In the rows, 128 means zero.
Known rows:
siklu: [136 119 137 128 124 144 120 124 126 117 132 150 116  97 112 144 144 131
 132  95 128 138  98 122 120 156 134]
brule: [107 113 125 116 131 123 104 128 104 107 101 128 100 121  96 139 127 115
 127 100 139 119 129 138 126 153 123]
guska: [138 118 134 127 118 136 113 121 120 123 132 145 105  95 110 155 143 139
 127  96 124 134  96 125 124 158 139]
plamar: [ 71 110 111  90 125 118 100 150 103 143 101  95  84  75  93 116 135 152
  81 157  98 146 110 120 158  84 109]
fletal: [154 120 119 128 136 132 105 122 130 121 122 136 116  98 110 158 147 143
 131 103 119 114  91 129 125 159 133]
bruzo: [128 126 118 136 108 139 118 124 115 115 133 132 102  89  96 142 152 139
 135 102 122 137  99 134 126 166 123]
batatun: [111 132 135 109 143 128  87 141  94 124 100 104 131 127 110 109 141 154
 128 114 101 124 154 147 117 117 123]
vima: [135 115 112 132 131 133 100 134 131 119 123 136 102  80 112 165 147 140
 113 108 120 124  85 132 130 165 121]
griska: [117 113 151 114 109 116  89 105 112 137 121 116 123 134 102 163 135 107
 131  93 151 114 145 141 133 162 126]
fozek: [139 112 142 107  85 122 115 156 178 180 136 133 164 121 204 156 105  93
 109  92 124 109  92  97  99  74 108]
pader: [137 118 132 128 125 151 121 124 121 119 128 151 110  99 110 149 145 131
 126  98 124 141 100 123 122 156 140]
braklam: [133 110 144  98 161 110  75 136 114 134  88 116 130 126 124 132 118 157
 121 129  93 103 139 130 126 101 138]
flutro: [133 117 131 128 122 145 122 123 122 115 132 151 107  96 109 147 146 131
 129  94 132 136  95 121 122 163 137]
skivodon: [137 114 127 123  95 134 120 171 179 160 122 131 165 118 197 144 117  82
 105  99 119 109  94 102  93  81 101]
bodos: [133  95 104 162  92 126 113 173 185 147 140 148 127 118 185 173 116  51
 125  78 159 112  71 124  92 148  66]
tritris: [134 113 139 126 129 139 120 121 127 115 132 158 104  93 112 153 140 128
 130  89 134 136  91 124 127 156 136]
zoruso: [134 120 158 114 128 157 105 134 121 137 130 140 127  96 132 127 143 161
 114 114  98 162 121 119 120 130 148]
sulim: [118 130 136  99 147 133  97 128 121 129  92 103 137 121 120 114 120 144
 124 136 106 122 151 142 120 125 123]

Facts:
siklu (δ a) (Ω lopu)
paflum (δ e) (Λ guska, flutro, vustun, floklo)
zoruso (δ a)
vasaflis (δ d) (Ω peno)
skimel (δ d)
gevok (δ b) (Ω bririvi)
batatun (δ g) (Λ nedun, vagrabru, bruzo)
grefeval (Φ mipla, temefle, plamar, skebrom, lopu) (δ d) (Λ kloklil, gaker, lopu, festuk, floklo)
lobru (δ b)
vagrabru (δ b)
skivodon (Φ klide) (δ f)
trito (δ b) (Λ zoruso, vire, fozek, brufe) (Ω bubraklar)
tidrarir (Φ dredan, stiden, plamar, brusu) (δ g) (Ω griska)
grolur (Φ teve, plamar, brusu, bruzo, rukun) (δ c) (Λ kugrul, skivodon, gevok, drimok) (Ω dafer)
treflu (δ f) (Ω tustas)
plalaran (Φ sulim, skure) (δ f)
tokim (δ c) (Ω grodi)
klufabu (Φ gaker, fudem) (δ b) (Ω skison)
dredan (δ f) (Ω bubros)
vima (δ c) (Ω meflun)
fifum (Φ ruve, roplar, patrok, flezol, kepe, nulilok) (δ e) (Λ vitugar, roritruk)
tredo (δ a) (Ω sulim)
vitugar (δ a)
moden (δ a)
trifek (δ c) (Λ trodros, sazum, nedun, dregrek, flivu, trapa, skure, plokar) (Ω stugrel)
klide (δ c) (Λ skimel, traskem, bruzo, nulilok)
bodos (Φ tritris, biles) (δ d) (Ω vasaflis)
dadi (δ d) (Λ roplar, zedonon, fudem)
brusu (δ g) (Λ tidrarir) (Ω loplon)
loplon (δ a) (Ω fladres)
flezol (δ f)
klagor (δ f) (Ω flezol)
vire (δ b)
tustas (δ a) (Λ nepul, floklo) (Ω tati)
neplom (Φ zemes, moden, skimel) (δ a) (Λ klefluplun) (Ω skugro)
brufe (δ b)
drimok (δ b) (Ω stiden)
plokar (δ a) (Ω vogovel)
digrim (δ b) (Ω bripom)
peno (δ b) (Ω skivodon)
panim (δ b) (Λ siklu, kloklil, guska, trapa, vasaflis, foplik, skugro, kepe) (Ω plokar)
traskem (δ f) (Ω penos)
tritris (δ a) (Ω roplar)
bemo (δ d) (Λ sazum, stalur, zedonon, skebrom)
flivu (Φ stiden, vagrabru, plamar, vima) (δ e) (Ω skenes)
roritruk (δ a)
nedun (δ d) (Ω skebrom)
patrok (δ c)
nanek (δ f) (Ω noklen)
floklo (δ a)
zeme (Φ vasaflis, tilik) (δ a) (Ω stagar)
likli (δ e) (Λ bodos, teve, skimel, surigin, vustun) (Ω skefe)
nepul (Φ kugrul, teve, paflum) (δ c)
mitratrim (Φ paflum, skebrom) (δ b) (Λ zoruso, lobru, bebrubris, roritruk, toflim) (Ω traskem)
trodros (δ c)
penos (δ b) (Λ mipla, guska, fozek, tati, festuk, toflim, nulilok) (Ω kepe)
maton (δ c)
troskudek (δ f) (Ω bodos)
skugostar (δ d) (Λ zemes, zedonon, patrok)
meflun (δ g) (Ω drimok)
noklen (δ a) (Ω zemes)
mukomul (δ b)
stograr (δ a)
tilik (δ a) (Ω flutro)
bripom (δ e)
mipla (δ a) (Ω nepul)
temefle (δ g) (Ω bravor)
dregrek (δ c) (Ω libor)
sumur (δ a) (Ω bruzo)
breflum (δ b) (Λ nedun, rakor)
fegri (δ c)
dinoplan (δ b) (Ω stuma)
stugrel (Φ vagrabru, plamar, skebrom, stagar, mukomul) (δ g) (Ω grefeval)
skefe (δ d) (Λ ruve, skimel, lopu, dafer) (Ω trito)
kugrul (δ f) (Ω dredan)
toflim (δ c)
kopluskis (Φ bebrubris, dadi, griska, fudem) (δ d) (Ω grepar)
festuk (Φ klefluplun, griska) (δ d)
trasibrar (δ e) (Λ nulilok, fegri) (Ω dregrek)
klolom (Φ bripom, bravor, flutro, skefe) (δ d)
surigin (δ d) (Ω stalur)
skenes (δ b)
dafer (δ b) (Ω drifar)
libor (Φ bemo) (δ c) (Ω digrim)
rukun (δ f) (Ω klufabu)
skitritok (δ a) (Λ bririvi, guska, tokim, foplik, zedonon, skebrom, maton, fegri)
gaker (δ c) (Ω skitritok)
dreran (δ e) (Ω vima)
fleros (δ e)
plimi (Φ tokim, skure, lopu) (δ a) (Λ bubros, skimel, tokim) (Ω maton)
sazum (δ d) (Ω braklam)
teve (δ f) (Ω fozek)
skugro (δ b) (Ω fliduflel)
pader (δ a) (Ω bemo)
braklam (δ c) (Λ roritruk, vasaflis, ligar, stuma)
stuma (δ f) (Ω bebrubris)
plamar (δ f) (Λ guska, vasaflis, stograr, klefluplun, kopluskis, biles)
futik (δ f) (Λ kopluskis, plokar, skugro)
guska (δ e) (Ω trifek)
zemes (δ a) (Ω tokim)
skure (δ a)
zeves (δ g) (Λ nedun, tritris, fleflo, treflu, nanek, stograr) (Ω foplik)
kepe (δ d) (Ω tritris)
skebrom (δ d) (Ω vire)
bruzo (δ e) (Ω fletal)
rakor (δ c)
vustun (Φ roritruk, patrok) (δ a) (Ω broka)
stiden (δ g) (Ω troskudek)
kloklil (δ f) (Ω treflu)
foplik (δ c)
broka (δ c) (Ω plimi)
biles (δ f) (Ω moden)
lopu (δ f)
tati (δ g) (Ω likli)
bririvi (δ a) (Ω zegras)
bubraklar (δ g) (Ω nedun)
trapa (δ a) (Ω grolur)
lastak (δ e) (Λ pader, flivu, skebrom, brufe, rukun)
vukeskim (Φ nanek, klagor, sulim, brusu) (δ a) (Ω sazum)
grepar (δ b) (Ω rukun)
fladres (δ f) (Λ vitugar, tritris, klagor, fozek)
ligar (Φ tredo, mipla, skugro) (δ c)
drifar (Φ siklu) (δ d)
fliduflel (δ a) (Λ stagar)
roplar (δ d) (Ω fudem)
bebrubris (δ a) (Ω mipla)
grodi (δ a) (Λ vitugar, kloklil, dredan, stograr) (Ω kugrul)
vogovel (δ c) (Ω dadrik)
stagar (δ b) (Ω tilik)
poklek (δ f) (Ω panim)
klefluplun (δ b)
skison (δ d) (Λ fozek, stagar, tilik, fegri) (Ω trapa)
sulim (δ b) (Λ fleros, vogovel, traskem)
nulilok (δ e)
fleflo (δ b) (Ω vukeskim)
zedonon (Φ zeves, gaker) (δ e) (Ω vegron)
fletal (δ c) (Ω plamar)
brule (δ a) (Λ siklu, bubraklar, teve) (Ω kopluskis)
ruve (δ e)
dadrik (Φ fliduflel, skimel) (δ e) (Ω vustun)
bravor (δ b) (Λ pader, flezol) (Ω tredo)
griska (δ a) (Λ bririvi, klufabu, stograr, broka, nulilok, fegri) (Ω teve)
fozek (Φ kloklil, treflu, rakor) (δ f)
skaploklim (Φ zeves, surigin) (δ b) (Λ kugrul, dregrek, zedonon)
bubros (Φ vitugar, pader, trasibrar) (δ b) (Ω neplom)
vegron (Φ fliduflel) (δ e) (Ω nanek)
zegras (δ b) (Λ sazum, tredo, fleflo, troskudek) (Ω batatun)
flutro (δ a) (Ω flivu)
stalur (δ a)
fudem (δ c)

Rows:
No name comes twice in this set of rows, the named rows included.
[108 115  93 140  77  99 118 159 148 147 117 114 129 150 155 148 106  39
 133  89 163  82 103 133  96 118  62]	plimi
[138 109 105 142  79 119 133 159 165 154 143 154 125 130 176 166 116  56
 131  80 155 103  58 106  96 115  94]	zeme
[113 119 149  85 147 131  98 130 116 117  89 114 137 117 110 118 123 141
 109 120 106 121 151 131 127 104 140]	futik
[164  76 137 157 103 126 110 157 221 148 144 144 162 127 182 192 118  31
 111  82 164  91  97 125 110 151  55]	klufabu
[127 126 122 118 115 141 132 121 133 105 124 133 109  83  95 142 148 137
 122 102 124 131  95 121 130 150 126]	teve
[129 134 149 112 127 161 106 135 116 131 116 138 132  95 143 118 139 165
 123 106  99 158 120 121 110 131 157]	moden
[154 121 138 143 125 149 115 122 126 125 144 143 114 110 107 145 150 133
 144 104 128 138 111 137 123 166 123]	surigin
[132 113  96 120 157 111  91 133 110 101  84 132 113 131  95 152 131 113
 125 117 128  84 114 142 126 149 124]	trifek
[140 144  79 116  63 100 132 158 162 150  98 173 134 150 209 148  77  78
 168  59 151  80  26  92  61 108 136]	vegron
[126 148 133 109 122 122  79 122 114 138  98  75 154 129 113 120 132 162
 138 124 102 108 169 157 112 132 115]	klide
[171 131 100 117  48 107 144 145 192 157 115 153 119 170 150 140  96  67
 179 100 144  79  34 104  85 115  90]	bubros
[127 128 124 118 131 155 119 135 127 136 119 118 114  75 114 114 142 164
 113 149  87 154 106 123 131 128 126]	vagrabru
[156  91 124 157 102 122 118 162 185 154 152 157 141 138 177 178 118  41
 132  77 159  96  76 120  99 133  67]	kopluskis
[144  97 158 124 149 117  91 128 121 116 123 130 127 150  86 155 148 105
 136  86 138  96 146 147 128 140 104]	zeves
[146 150  79 157 168 111 140  85  55 125 144 106 105 120  90 140 135 129
 164 104 152  79 143 145 129 114 142]	skefe

The same nodes again, as new rows of numbers:
Known rows:
dadi: [ 73 140 120 129 107 138 127 140 125 134 143 134 113 143 131 124 131 132
 126 132 124 124 121 136 132 132 122 147 122 124 101 140 126  85 136 127
 113 145 121]
kopluskis: [188 146 156 145 109 121 135 117 121 111 115 140 130 131 110 136 124 109
 157 148 133 139 150 101 114 111 141  83 122 188 103 121 126 124 150 130
  63 124 103]
brule: [124 133 120 136 150 135 130 141 129 123 135 127 136 145 119 115 121 132
 119 137 125 126 139 124 156 129 131 166 118 142 128 117 135 139 128 122
 139 128 137]
roplar: [127 134 135 130 131 138 132 146 121 138 141 124 122 117 123 121 123 136
 130 119 134 132 144 128 129 129 118 133 125 128 106 133 139 142 131 131
 111 133 127]
siklu: [142 124 133 137 124 130 130 134 123 134 134 124 131 120 123 126 120 128
 133  96 131 126 142 121 132 137 136 151 130 120 123 122 133 150 125 122
 126 119 128]
bebrubris: [145 113 138 144 126 132 138 134 129 121 130 139 134 125 133 134 119 132
 114 134 138 145 158 131 160 124 132 126 137 129 133 120 130 151 125 129
 149 125 131]
fliduflel: [120 121 112 152 122 115 138 118 134 159 111 126 137 112 128 144 111 127
  90 169 132 152  95 134 130 124 122 161 111  83 143 138 113  67 100 125
 123 109 158]
fletal: [111 128 130 131 136 134 127 138 125 128 144 130 128 126 126 124 121 131
 122 139 134 132 133 134 147 118 117 133 123 132 112 130 135 146 127 130
 128 134 129]
fegri: [ 96 115 132 126  97 126 132 130 122 148 142 139 117 119 138 134 138 120
 139  95 147 127 117 129 115 138 127 127 137  99 121 141 124 122 118 122
 118 126 117]
skison: [125 125 120 147 118 139 137 148 126 128 135 133 138 158 120 126 144 138
 117 150 144 148 163 126 164 117 113 124 107 155 146 120 147 132 128 120
 149 127 128]
digrim: [122 130 126 129 135 134 125 130 129 123 132 128 135 127 131 124 112 133
 122 120 122 136 125 138 151 128 125 129 120 126 135 127 132 151 132 131
 147 131 140]
libor: [178 144 144 132 160 111 129 113 133 109 112 128 131 125 115 126 117 114
 131 186 131 143 131 115 112 108 124  96 116 167 104 127 128 120 140 134
  85 131 123]
fleros: [ 93 131 124 124 121 125 126 129 125 124 137 135 111 127 134 115 124 117
 128 103 140 130 105 139 125 144 132 145 131 104 121 138 128 116 112 133
 149 126 134]
skebrom: [132 117 136 111 138 125 129 146 130 132 137 107 137 104 139 118 147 146
 142 124 133 112 150 119 108 140 118 123 145 122 105 134 135 151 130 130
 117 139 121]
skivodon: [188 153 133 115 125 119 119 112 120 115  92 130 106 121 123 133 138 102
 123 136 118 127  96 122  89 114 136  92 129 120 139 138 120  77 133 146
  96 131 118]
vagrabru: [ 78 127 118 103 125 125 123 119 128 135 124 129 118 128 142 114 136 129
 142  90 132 123 108 137 100 149 125 131 132 100 150 132 128 122 126 126
 149 131 125]
stalur: [ 94 135 126 122 105 135 128 137 126 143 126 130 114 121 143 122 120 134
 133  93 126 127 130 134 118 144 131 147 135  93 129 135 127 101 127 131
 129 137 120]
kloklil: [173 109 129 129 115 138 125 138 120 135 134 117 139 119 121 148 153 126
 125  94 118 112 119 124 144 123 137 125 142 115 158 127 128 162 120 133
 132 114 127]

Rows:
No name comes twice in this set of rows, the named rows included.
[ 96 131 122 126 114 129 126 127 123 128 135 135 114 131 140 118 126 122
 123 115 132 130 109 141 128 150 131 140 127 106 121 136 128 103 116 133
 146 131 133]	bripom
[140 103 130 134 128 122 136 147 135 116 150 126 166 106 148 125 145 135
 117 159 135 110 113 117 168 140 128 134 142 113 113 131 117 169 131 128
 114 141 135]	tati
[140 117 141 128 118 133 134 157 128 130 149 112 147  93 137 131 143 147
 133 133 128 110 136 120 140 140 124 127 147 115  96 138 129 160 133 134
  94 139 125]	nedun
[ 99 119  92  91 143 126 117 126 139 132 115 109 120 171 139 125 187 141
 125 123 113  92 120 126  99 139 125 128 141 131 167 122 122  97 122 119
 182 133 113]	plamar
[128 127 126 129 142 130 126 131 122 122 136 134 133 127 118 120 119 121
 130  92 141 134 117 128 144 126 128 140 114 125 148 125 135 167 125 128
 139 120 138]	dafer
[107 134 118 135 117 142 124 134 129 130 131 120 141 135 128 123 118 152
 123 138 106 124 132 136 149 127 123 137 114 141 137 118 130 134 145 127
 140 138 140]	zegras
[157 158 123  93 194 103 123 114 143 101  92 106 119 154 119  90 146 138
 146 177 135 139 163 113  72 119 104  83 112 185 130 123 141 109 145 126
 126 140 116]	grolur
[149 128 135 136 116 139 131 146 122 141 126 119 131 114 125 121 119 146
 137  88 130 134 164 122 132 139 129 139 130 123 139 119 142 151 134 125
 125 127 129]	plokar
[133 122 130 137 143 130 130 136 127 132 136 127 132 125 119 118 120 126
 127 105 135 131 144 122 139 129 132 152 132 126 128 121 135 157 125 124
 138 117 136]	flutro
[193 120 137 120 110 109 127 100 129 118  95 140 120 123 134 161 154 102
 126 139 129 130 102 121  96 113 144  78 143 121 154 131 111  89 121 135
 111 116 113]	fozek
[133 110 131 131 136 125 134 134 132 129 126 127 133 131 135 126 132 131
 121 118 139 135 153 126 138 128 129 135 136 119 139 120 133 151 121 122
 150 121 131]	mipla
[166 132 123 111 173  99 124  91 152  96  91 125 146 148 134 121 136 130
 131 206 120 135 139 118 105 118 123  80 120 184 147 113 116 114 140 123
 139 130 126]	mitratrim

Now the same nodes, written a new way:
Known rows:
plimi: [174  72  95 160 126 118  85 124 130 130 170 120 143 148 104 141 121 140
 141  87 127 120 136 148 104 126 116 110 138 131 129 155  84 130 130 111
 104 113 144 140 124  88 128 121]
skimel: [154 119 140 114  99  93 115 160 141 119 156 116 146  88  96 110 119 174
 159 114 142 131 177 138 134 135 125 124 165 108 117 104  91  96 116 128
 103 135 128 155 128 140 113 125]
dadrik: [182 112 144 126 143 170 106 125 133 141 168  90 122 134 111 148  90 145
 123 106 129 129 126 153  67 155 124 131 137 108 129 136  96 144 195 109
  95 123 121 136 113 102  98  97]
stalur: [129 122 112 136 131 140 129 125 136 109 136 125 138 135 133 123 127 122
 120 127 116 141 130 147 126 143 117 120 122 133 121 141 121 146 123 142
 135 146 132 123 130 120 126 114]
griska: [ 71 116 100 120 133  74 134 125 137 110  86 149 167 146 144 155 152 117
 158 133 146 124 125  78 169  88 148 118 135 155 109 121 133 109  88 135
 104 119 127 134 123 131 164 128]
dadi: [ 84 148  93 111 105  95 106 112 127 100  87 164 133 101 163 132 128 100
 110 147 106 142 115 118 134  87 127 103  96 112 146 106 148 117 106 145
 149 153 125 152 158 136 155 117]
pader: [107 146 153 102 100 110 129 157 140 117 130 126 129  96 131  87 131 140
 109 126 136 146 165 117 125 132 117 133 139 113  91  94 111  96 122 158
 115 141 119 144 113 156 105 133]
grolur: [175 115 111 135 153 152 104 113 121 120 135 115 117 146 130 143  93 122
 118 121 104 125 113 148  89 132 127 123 126 121 124 147  99 139 173 118
 111 124 136 133 133 113 129 120]
dafer: [143 117 113 147 132 130 138 128 133 128 138 125 126 135 109 128 114 123
 131 118 133 132 134 143 128 144 131 136 135 145 119 130 118 138 124 132
 144 125 130 121 129 124 136 106]
bebrubris: [ 90 143 121 136 124 120 143 131 125 126 102 155 133 135 132 112 153 110
 117 136 137 136 132 113 165 128 135 133 128 146 118 113 158 128  87 144
 150 139 135 124 141 139 142 129]
digrim: [133 119 124 135 127 137 137 125 130 127 137 122 122 130 124 130 126 121
 121 125 132 133 133 136 125 140 128 132 125 136 126 136 121 142 124 136
 135 126 126 126 120 126 129 123]
grefeval: [169  94 123 147 149 126 112 130 127 149 171 101 142 152  99 142 115 151
 136 109 101 111 119 151 106 124  98 131 113 129 144 164 120 127 147  91
 111 108 145 130 127 108 127 112]
ruve: [122 149 132 143 121 119 128 146 117 109 109 137 140 123 118 128 127 113
 107 136 172 110 164 104 150 126 155 135 148 121 137  75 193 111  98 105
 111 163 121 143 160 153 143  74]
klagor: [105 154 154 107 109 121 143 143 133 128 116 133 118 103 125 111 138 143
 134 140 138 136 148 107 131 125 133 143 139 121 110  96 130 102 125 140
 125 131 110 133 121 154 112 137]
klefluplun: [ 98 140 128 138 120 109 155 136 124 128 108 147 122 126 127 115 138 108
 120 139 129 124 131 107 162 116 133 136 123 146 131 114 159 129  88 132
 159 125 131 129 141 151 146 128]
noklen: [132 126 137 121 127 143 143  96 146 153 151 114 151 121 218  95 148 110
 157 109 156  84 163 180 134 136 108 109 106 114 174 135 147 118 103 124
  94 151 137  73 104 111 103 160]
poklek: [128 122 139 135 112 146 126 125 126 138 126 131  99 127 117 134 145 125
 113 125 150 137 127 116 110 131 146 135 130 129 129 119 122 121 149 120
 122 113 119 127 127 125 115 134]
tritris: [ 88 144 128 121 120 111 152 138 131 126 107 145 137 121 130 106 149 124
 126 141 120 136 130 114 157 128 124 143 129 150 107 114 142 122  98 147
 157 129 134 125 139 148 128 135]

Rows:
No name comes twice in this set of rows, the named rows included.
[139 124 108 128 112 163 102  38 133 149 115 136 118 119 249 142 132  69
 132 110 165  88 122 186  80  97 127  79  71  86 231 127 168 135 144 103
  90 160 126  87 133  78 116 157]	zedonon
[111 135 124 136 132 100 127 141 126 104  93 139 162 135 122 150 132 113
 132 134 189 111 167  91 157 112 165 131 158 127 129  84 171 108  99 102
  82 155 114 147 145 148 161  79]	nulilok
[118 114 100 139 128 160 155  81 125 154 123 149 108 140 125 167 164 136
 173 128 117 136  54 146 131 133 138 117 110 159 175 179 101 183 129 130
 199  87 137  90 138  80 120 185]	klolom
[160 115 111 155 107 106 102 129 128 142 124 133 116 122  67 141 120 157
 142 105 145 124 123 115 116 115 144 127 155 133 152 112 114 120 126 101
 126 105 138 154 156 103 135 125]	likli
[137 118 143 158 177 146 123 126 114 158 133  93 128 195 129 161 111  94
  77 133 116  94 114  98  99 111 121 152  91 143 145 132 210 125 157  76
  86 124 131 119 120 121 140  72]	fifum
[103 152 164  96 134 109 146 164 146 126 133 107 148 113 130  88 127 144
 115 138  99 131 154 111 135 128  99 151 136 129  83  97 132  98 130 152
 113 137 126 130  99 169 103 121]	vitugar
[133 138 145 132 114 143 121 118 127 145 121 135  97 121 107 144 133 131
 114 123 154 129 119 115 100 125 149 132 134 123 134 105 130 129 155 122
 125 114 113 133 128 113 115 130]	dreran
[147 137 136 129 171 130 135 134 120 138 121 113 131 149 128 126 102 131
 122 144  84 104 112 126 126 114 107 145 121 137 123 148 147 120 141 110
 124 119 147 116 123 135 136 129]	braklam
[132 127 131 136 132 119 115 126 120 143 132 120 129 131 123 131 127 134
 119 123 103 116 115 126 118 118 111 129 111 130 139 135 141 121 136 107
 127 120 140 133 137 120 123 130]	futik
[121 153 108 109 133 101 140 133 149  94 119 132 142  95 114 120 109 148
 133 141  98 152 141 134 121 128 123 138 133 135 102  96 109 113 134 150
 140 150 135 143 155 149 123  92]	skebrom

